Below is a small trained network, with its code and all its weights. Each question gives an input and a class and asks what happens when units are switched off, that is, made to give their printed mean instead of their output.

import numpy as np


def w(rows, s, z=0):
    codes = np.array(rows[::2]) - 128.0
    scale = np.full(codes.shape[1], s)
    scale[-1] = z or s
    return codes * scale


def norm(h):
    return h / np.sqrt((h * h).mean(-1, keepdims=True) + 1e-5)


def f(y):
    return y / 2 * (1 + np.tanh(0.7978845608 * (y + 0.044715 * y**3)))


def log_softmax(a):
    a = a - a.max(-1, keepdims=True)
    return a - np.log(np.exp(a).sum(-1, keepdims=True))


def net(x, mask):
    res = np.array(x, float).reshape(1, 2) / 4 @ E
    u = 0
    for l in range(4):
        y = f(norm(res) @ A[l][:, :-1].T + A[l][:, -1])
        res = res + np.where(mask[u : u + 4], y, B[l][:, -1]) @ B[l][:, :-1]
        u += 4
    return log_softmax(norm(res)[-1] @ U[:, :-1].T + U[:, -1])


A, B = {}, {}
E = w([
[92,92,69,140,165,178,167,91,115],'x0',
[191,253,235,21,138,70,184,150,129],'x1',
],0.014)
A[0] = w([
[134,143,94,158,185,157,174,70,71,74],'0.n1',
[75,186,67,127,176,158,179,54,107,3],'0.n2',
[90,60,62,251,76,132,39,154,98,239],'0.n3',
[109,95,147,141,203,151,182,83,56,95],'0.n4',
],0.012,0.0027)
B[0] = w([
[92,131,101,124,169,130,147,181,92,161],'0.n1',
[112,63,110,114,141,174,224,171,121,162],'0.n2',
[101,117,93,251,158,76,59,48,106,254],'0.n3',
[61,124,120,100,140,167,165,139,114,160],'0.n4',
],0.019,0.024)
A[1] = w([
[198,219,242,53,57,30,166,251,224,1],'1.n1',
[212,44,155,86,106,145,100,84,225,7],'1.n2',
[111,78,84,59,132,143,169,180,158,183],'1.n3',
[219,163,190,96,45,101,130,157,226,127],'1.n4',
],0.014,0.0086)
B[1] = w([
[127,181,40,95,147,157,253,90,165,252],'1.n1',
[89,184,147,79,193,52,180,115,71,126],'1.n2',
[92,202,116,43,122,154,141,190,140,162],'1.n3',
[94,213,238,182,165,97,55,92,46,203],'1.n4',
],0.014,0.018)
A[2] = w([
[169,250,237,74,56,46,106,208,162,255],'2.n1',
[179,59,102,126,135,139,125,93,202,78],'2.n2',
[123,78,112,197,149,122,86,153,116,22],'2.n3',
[161,220,156,87,116,182,106,78,136,128],'2.n4',
],0.015,0.0042)
B[2] = w([
[168,204,220,141,71,157,79,2,151,186],'2.n1',
[178,191,103,190,169,150,120,53,102,131],'2.n2',
[190,96,96,118,103,49,124,125,129,253],'2.n3',
[182,154,164,133,110,146,63,64,148,203],'2.n4',
],0.017,0.012)
A[3] = w([
[175,251,235,79,88,102,128,156,183,253],'3.n1',
[112,148,98,113,198,212,192,120,205,244],'3.n2',
[157,165,117,164,183,114,137,93,176,92],'3.n3',
[245,155,84,113,91,74,144,102,108,70],'3.n4',
],0.015,0.0041)
B[3] = w([
[114,220,240,249,79,207,82,22,31,249],'3.n1',
[69,233,198,28,120,123,163,157,103,216],'3.n2',
[123,31,87,137,115,88,100,218,177,206],'3.n3',
[175,83,240,32,61,200,170,167,156,164],'3.n4',
],0.013,0.014)
U = w([
[229,29,203,69,43,138,106,149,200,118],'0',
[140,132,130,58,202,153,75,226,216,8],'1',
[187,225,217,76,65,177,164,7,143,201],'2',
[84,37,15,232,176,44,32,22,50,215],'3',
[142,95,65,69,225,208,100,217,240,8],'4',
[25,170,34,35,198,206,248,193,50,135],'5',
],0.017,0.013)

Each question gives the input, the list of numbers given to net, and the class t.
The units are the neurons (one row each of A and B). Each row of codes is followed by its name. A weight is (code - 128) times the scale printed after its matrix; where a second scale follows, it is the last column's (A, B and U).
mask holds one flag per neuron, layer by layer. A switched-off neuron (its flag False) gives its mean, the last column of its row in B, instead of its output. The means were averaged over made-up inputs and are rounded, as every weight is.
A unit's drop is (log p(t) with every unit on - log p(t) with that unit switched off) / (log p(t) with every unit on - log p(t) with every unit switched off).
most important unit: the unit with the biggest drop
k most important neurons: the k neurons with the biggest drops, biggest first
k most important neurons of layer l: the k neurons of layer l with the biggest drops, biggest first
drop of u: that unit's drop, to one decimal
input [-5,0], class 2: 2 most important neurons : [0.n3 1.n4]
input [3,3], class 2: 2 most important neurons : [0.n3 1.n3]
input [-7,0], class 2: most important unit : 0.n3
input [7,-2], class 5: 3 most important neurons : [0.n2 0.n4 0.n1]
input [-2,0], class 2: 2 most important neurons : [0.n3 1.n4]
input [2,2], class 2: 3 most important neurons : [0.n3 1.n3 1.n1]
input [6,5], class 5: 2 most important neurons : [0.n2 1.n4]
input [-2,1], class 2: 3 most important neurons : [0.n3 1.n4 0.n1]
input [0,1], class 2: 2 most important neurons : [0.n3 0.n1]
input [5,4], class 5: 2 most important neurons of layer 0 : [0.n2 0.n3]
input [-6,-1], class 0: drop of 1.n1 : 0.1
input [-8,-1], class 2: drop of 0.n3 : 5.2
input [-3,0], class 2: drop of 1.n4 : 0.3
